Here is a tiny trained network, its code and every weight. The questions are about switching its units off for an input and a class, where a switched-off unit gives its printed mean instead of its output.

import numpy as np


def w(rows, s, z=0):
    codes = np.array(rows[::2]) - 128.0
    scale = np.full(codes.shape[1], s)
    scale[-1] = z or s
    return codes * scale


def norm(h):
    return h / np.sqrt((h * h).mean(-1, keepdims=True) + 1e-5)


def f(y):
    return y / 2 * (1 + np.tanh(0.7978845608 * (y + 0.044715 * y**3)))


def log_softmax(a):
    a = a - a.max(-1, keepdims=True)
    return a - np.log(np.exp(a).sum(-1, keepdims=True))


def net(x, mask):
    res = np.array(x, float).reshape(1, 5) / 4 @ E
    u = 0
    for l in range(4):
        y = f(norm(res) @ A[l][:, :-1].T + A[l][:, -1])
        res = res + np.where(mask[u : u + 7], y, B[l][:, -1]) @ B[l][:, :-1]
        u += 7
    return log_softmax(norm(res)[-1] @ U[:, :-1].T + U[:, -1])


A, B = {}, {}
E = w([
[117,131,133,124,132,121,130,141,248],'x0',
[125,128,128,127,131,128,124,129,128],'x1',
[124,111,124,16,128,129,130,139,127],'x2',
[131,128,128,128,127,129,131,128,129],'x3',
[124,131,130,128,122,253,127,144,125],'x4',
],0.0055)
A[0] = w([
[147,125,118,124,118,25,155,118,78,109],'L0N1',
[118,137,126,7,138,122,119,141,83,32],'L0N2',
[116,129,129,45,126,122,116,126,201,5],'L0N3',
[121,132,118,171,147,30,105,116,123,82],'L0N4',
[130,128,134,122,127,13,132,119,182,72],'L0N5',
[106,138,122,158,142,121,121,156,240,13],'L0N6',
[120,120,127,73,130,2,130,134,120,66],'L0N7',
],0.0098,0.0023)
B[0] = w([
[63,124,174,112,150,154,70,148,212,233],'L0N1',
[150,86,145,109,88,171,142,57,138,248],'L0N2',
[98,150,126,126,161,53,145,227,125,215],'L0N3',
[106,130,202,63,59,138,203,179,107,222],'L0N4',
[193,108,107,144,95,95,242,115,65,252],'L0N5',
[154,125,148,136,104,182,93,59,164,226],'L0N6',
[134,149,68,165,191,146,10,71,142,254],'L0N7',
],0.011,0.0071)
A[1] = w([
[42,161,166,92,133,122,134,223,132,46],'L1N1',
[134,145,126,149,157,70,145,189,103,7],'L1N2',
[105,166,84,177,169,136,136,170,47,113],'L1N3',
[65,140,163,84,142,114,134,253,155,89],'L1N4',
[107,147,77,158,181,129,140,202,75,40],'L1N5',
[99,139,180,171,93,142,102,98,56,124],'L1N6',
[141,138,58,129,186,26,135,162,85,7],'L1N7',
],0.012,0.0011)
B[1] = w([
[113,148,145,82,90,91,138,191,174,238],'L1N1',
[94,114,123,78,140,155,81,70,126,148],'L1N2',
[140,76,100,150,141,97,121,112,142,162],'L1N3',
[73,95,206,118,121,67,128,190,163,254],'L1N4',
[131,101,97,203,146,143,115,159,93,142],'L1N5',
[144,106,105,126,157,96,134,153,153,238],'L1N6',
[164,254,64,76,191,123,152,156,113,210],'L1N7',
],0.014,0.0052)
A[2] = w([
[75,122,174,172,154,106,114,151,92,27],'L2N1',
[121,156,138,190,66,121,168,113,61,68],'L2N2',
[106,93,51,177,120,63,128,149,104,82],'L2N3',
[112,157,126,133,124,172,179,142,85,75],'L2N4',
[101,200,149,219,101,174,89,123,135,8],'L2N5',
[122,120,149,129,104,120,183,128,48,74],'L2N6',
[109,97,113,81,84,178,165,141,2,42],'L2N7',
],0.011,0.0016)
B[2] = w([
[132,141,75,92,123,89,155,139,138,154],'L2N1',
[184,103,198,127,136,98,132,76,67,174],'L2N2',
[103,105,127,233,182,115,97,158,83,204],'L2N3',
[144,97,180,128,118,93,70,36,115,134],'L2N4',
[202,196,99,169,66,241,149,221,185,173],'L2N5',
[137,161,119,161,67,218,114,126,117,196],'L2N6',
[58,64,2,38,43,131,164,138,153,254],'L2N7',
],0.0073,0.0024)
A[3] = w([
[120,128,144,210,106,134,86,128,2,28],'L3N1',
[186,139,187,158,80,135,169,129,18,35],'L3N2',
[154,86,122,105,39,142,250,90,50,87],'L3N3',
[123,155,143,139,111,151,138,167,82,31],'L3N4',
[54,162,163,142,135,172,7,61,51,92],'L3N5',
[140,145,193,188,44,101,226,90,18,4],'L3N6',
[75,140,128,150,84,110,150,104,95,35],'L3N7',
],0.0096,0.0022)
B[3] = w([
[141,89,126,132,152,104,131,162,120,139],'L3N1',
[142,117,212,152,161,101,168,66,122,165],'L3N2',
[75,138,110,132,91,145,179,135,12,254],'L3N3',
[153,101,125,87,146,144,131,73,232,115],'L3N4',
[111,81,142,108,170,108,54,25,133,160],'L3N5',
[235,154,246,195,176,58,141,58,134,192],'L3N6',
[191,74,51,109,176,143,175,80,236,121],'L3N7',
],0.011,0.0068)
U = w([
[67,120,191,83,98,68,131,205,181,254],'0',
[183,147,203,170,110,104,214,60,63,121],'1',
[98,92,138,98,160,144,18,22,155,79],'2',
[167,236,59,81,195,95,139,121,111,98],'3',
[132,57,67,227,184,110,113,173,91,140],'4',
[174,175,120,185,83,245,112,142,201,35],'5',
[76,82,69,83,53,175,184,108,40,93],'6',
],0.011,0.0018)

Each question gives the input, the list of numbers given to net, and the class t.
The units are the neurons (one row each of A and B). Each row of codes is followed by its name. A weight is (code - 128) times the scale printed after its matrix; where a second scale follows, it is the last column's (A, B and U).
mask holds one flag per neuron, layer by layer. A switched-off neuron (its flag False) gives its mean, the last column of its row in B, instead of its output. The means were averaged over made-up inputs and are rounded, as every weight is.
A unit's drop is (log p(t) with every unit on - log p(t) with that unit switched off) / (log p(t) with every unit on - log p(t) with every unit switched off).
The circuit of an input: a set's keep is (log p(t) with only the set's units on - log p(t) with every unit switched off) / (log p(t) with every unit on - log p(t) with every unit switched off). Starting from the 12 units with the biggest drops (on a tie, the unit counted first), units are removed one at a time, each time the one whose removal leaves the highest keep (on an exact tie, the one counted first), for as long as the keep stays at least 0.8.
circuit, biggest first: the units of the circuit, biggest drop first
unit that matters most: the unit with the biggest drop
k most important neurons: the k neurons with the biggest drops, biggest first
k most important neurons of layer l: the k neurons of layer l with the biggest drops, biggest first
input [-5,-7,1,3,-6], class 2: circuit, biggest first : (L0N7)
input [-2,8,-1,-5,8], class 4: circuit, biggest first : (L0N2 L0N4)
input [4,-1,3,3,-3], class 3: circuit, biggest first : (L0N3 L1N7)
input [5,0,4,-3,0], class 3: circuit, biggest first : (L0N3 L1N7)
input [1,6,-2,5,-5], class 1: 2 most important neurons : (L0N5 L0N3)
input [-5,5,-2,6,1], class 4: 3 most important neurons : (L0N4 L0N1 L0N3)
input [-3,7,1,-5,5], class 6: 3 most important neurons of layer 0 : (L0N7 L0N3 L0N1)
input [-1,0,2,8,8], class 6: 4 most important neurons : (L0N3 L0N1 L0N7 L2N7)
input [3,1,-5,-7,-5], class 1: 2 most important neurons : (L0N5 L3N6)
input [-1,7,6,-2,-3], class 2: 2 most important neurons : (L0N7 L0N2)
input [0,-8,-8,1,4], class 4: 2 most important neurons of layer 0 : (L0N1 L0N2)
input [-8,7,2,4,-4], class 2: 2 most important neurons : (L0N7 L0N3)
input [8,-8,-1,-7,7], class 5: 2 most important neurons of layer 0 : (L0N6 L0N4)
input [1,0,-7,4,1], class 5: unit that matters most : L0N5
input [1,7,-6,-7,1], class 5: 4 most important neurons : (L0N5 L0N3 L1N4 L0N6)
input [5,-8,-8,-1,5], class 5: 2 most important neurons : (L2N5 L0N5)
input [8,-5,0,4,2], class 5: 3 most important neurons : (L0N6 L0N4 L0N1)
input [1,-2,-2,-5,-5], class 1: 3 most important neurons of layer 0 : (L0N5 L0N3 L0N4)
input [5,2,2,1,-4], class 3: 2 most important neurons : (L0N3 L0N7)
input [8,-8,-2,2,7], class 5: 2 most important neurons : (L0N6 L2N5)
input [-4,6,6,3,1], class 6: 2 most important neurons : (L0N7 L0N1)
input [-3,-1,8,-3,2], class 6: unit that matters most : L0N2
input [-1,7,5,-5,-2], class 2: 2 most important neurons : (L0N2 L0N7)
input [-5,1,-7,8,1], class 4: 3 most important neurons : (L0N1 L0N3 L0N4)
input [8,-4,-2,3,-4], class 1: 2 most important neurons of layer 0 : (L0N5 L0N6)
input [-5,6,1,5,6], class 6: 4 most important neurons of layer 0 : (L0N3 L0N7 L0N5 L0N1)
input [4,6,2,-4,-8], class 3: unit that matters most : L0N5
